Below is a small trained network, with its code and all its weights. Each question gives an input and a class and asks what happens when units are switched off, that is, made to give their printed mean instead of their output.

import numpy as np


def w(rows, s, z=0):
    codes = np.array(rows[::2]) - 128.0
    scale = np.full(codes.shape[1], s)
    scale[-1] = z or s
    return codes * scale


def f(y):
    return np.maximum(y, 0)


def log_softmax(a):
    a = a - a.max(-1, keepdims=True)
    return a - np.log(np.exp(a).sum(-1, keepdims=True))


def net(x, mask):
    res = np.array(x, float).reshape(1, 6) / 4 @ E
    y = f(res @ A[0][:, :-1].T + A[0][:, -1])
    res = res + np.where(mask, y, B[0][:, -1]) @ B[0][:, :-1]
    return log_softmax(res[-1] @ U[:, :-1].T + U[:, -1])


A, B = {}, {}
E = w([
[123,49,190,122],'x0',
[197,254,191,243],'x1',
[141,133,127,113],'x2',
[82,201,65,197],'x3',
[65,203,195,8],'x4',
[66,93,151,195],'x5',
],0.007)
A[0] = w([
[183,211,191,192,2],'N0',
[172,85,31,194,17],'N1',
[45,184,162,118,137],'N2',
[59,46,86,124,79],'N3',
[68,106,46,86,72],'N4',
[106,93,52,85,11],'N5',
[217,157,58,90,215],'N6',
[143,101,90,88,98],'N7',
[81,202,14,144,214],'N8',
[3,96,162,199,169],'N9',
[215,66,120,172,94],'N10',
[127,164,197,56,225],'N11',
[151,159,43,105,202],'N12',
[87,147,186,110,124],'N13',
[175,171,174,162,23],'N14',
[147,108,185,88,178],'N15',
[61,152,116,164,241],'N16',
[147,111,48,168,43],'N17',
],0.011,0.0048)
B[0] = w([
[93,175,189,21,232],'N0',
[66,201,79,21,194],'N1',
[90,129,25,165,206],'N2',
[166,193,156,92,194],'N3',
[142,236,235,60,190],'N4',
[55,189,180,78,169],'N5',
[155,39,126,162,223],'N6',
[113,122,236,69,165],'N7',
[112,62,164,241,252],'N8',
[253,116,128,99,206],'N9',
[25,124,40,159,201],'N10',
[147,77,63,177,255],'N11',
[186,84,178,215,206],'N12',
[121,137,15,100,179],'N13',
[82,186,207,63,184],'N14',
[85,76,106,232,200],'N15',
[169,9,156,176,215],'N16',
[97,198,109,153,168],'N17',
],0.006,0.0083)
U = w([
[89,189,223,105,49],'0',
[138,110,117,146,253],'1',
[118,83,134,161,150],'2',
[129,91,134,158,144],'3',
[69,154,5,125,18],'4',
[187,108,134,141,139],'5',
],0.014,0.0053)

Each question gives the input, the list of numbers given to net, and the class t.
The units are the neurons (one row each of A and B). Each row of codes is followed by its name. A weight is (code - 128) times the scale printed after its matrix; where a second scale follows, it is the last column's (A, B and U).
mask holds one flag per neuron, in row order. A switched-off neuron (its flag False) gives its mean, the last column of its row in B, instead of its output. The means were averaged over made-up inputs and are rounded, as every weight is.
A unit's drop is (log p(t) with every unit on - log p(t) with that unit switched off) / (log p(t) with every unit on - log p(t) with every unit switched off).
The circuit of an input: a set's keep is (log p(t) with only the set's units on - log p(t) with every unit switched off) / (log p(t) with every unit on - log p(t) with every unit switched off). Starting from the 12 units with the biggest drops (on a tie, the unit counted first), units are removed one at a time, each time the one whose removal leaves the highest keep (on an exact tie, the one counted first), for as long as the keep stays at least 0.8.
circuit, biggest first: the units of the circuit, biggest drop first
most important unit: the unit with the biggest drop
top k neurons: the k neurons with the biggest drops, biggest first
drop when u is switched off: that unit's drop, to one decimal
input [8,6,4,-6,6,-5], class 3: circuit, biggest first : [N11]
input [1,3,7,5,1,8], class 5: top 3 neurons : [N9; N10; N15]
input [4,-2,-7,-1,8,7], class 4: circuit, biggest first : [N13; N2]
input [6,5,7,4,7,8], class 5: circuit, biggest first : [N9; N16]
input [3,-6,1,-6,-8,-2], class 4: circuit, biggest first : [N10; N1]
input [1,5,-5,-2,-8,-1], class 4: circuit, biggest first : [N10; N1]
input [5,7,0,-2,-5,1], class 0: top 3 neurons : [N0; N14; N11]
input [1,1,1,3,0,5], class 5: circuit, biggest first : [N9; N10]
input [0,-8,6,-6,7,2], class 0: top 4 neurons : [N4; N7; N5; N3]
input [-5,-7,-3,-2,6,-1], class 0: top 3 neurons : [N4; N5; N7]
input [2,1,-7,8,8,-5], class 2: top 3 neurons : [N8; N16; N1]
input [-1,7,4,-7,-4,3], class 0: circuit, biggest first : [N0; N14]
input [-1,5,2,1,8,-1], class 4: circuit, biggest first : [N2; N13]
input [-8,-3,0,4,7,2], class 3: most important unit : N8
input [6,7,-7,-6,-1,6], class 0: top 3 neurons : [N0; N14; N6]
input [-4,0,4,0,0,7], class 5: top 3 neurons : [N9; N10; N15]
input [-3,-7,1,8,5,-1], class 2: top 4 neurons : [N8; N0; N16; N2]
input [0,-2,-5,2,-7,1], class 4: top 3 neurons : [N1; N10; N17]
input [-4,4,6,3,8,-7], class 4: top 4 neurons : [N2; N13; N11; N9]
input [-8,2,-4,6,0,3], class 3: circuit, biggest first : [N8]
input [1,-6,5,1,-8,-7], class 4: top 2 neurons : [N1; N10]
input [5,-5,1,-3,7,2], class 4: drop when N12 is switched off : 0.2
input [7,7,-6,-7,-7,-3], class 0: drop when N5 is switched off : -0.1
input [-6,2,1,8,-3,-7], class 2: drop when N14 is switched off : 0.0
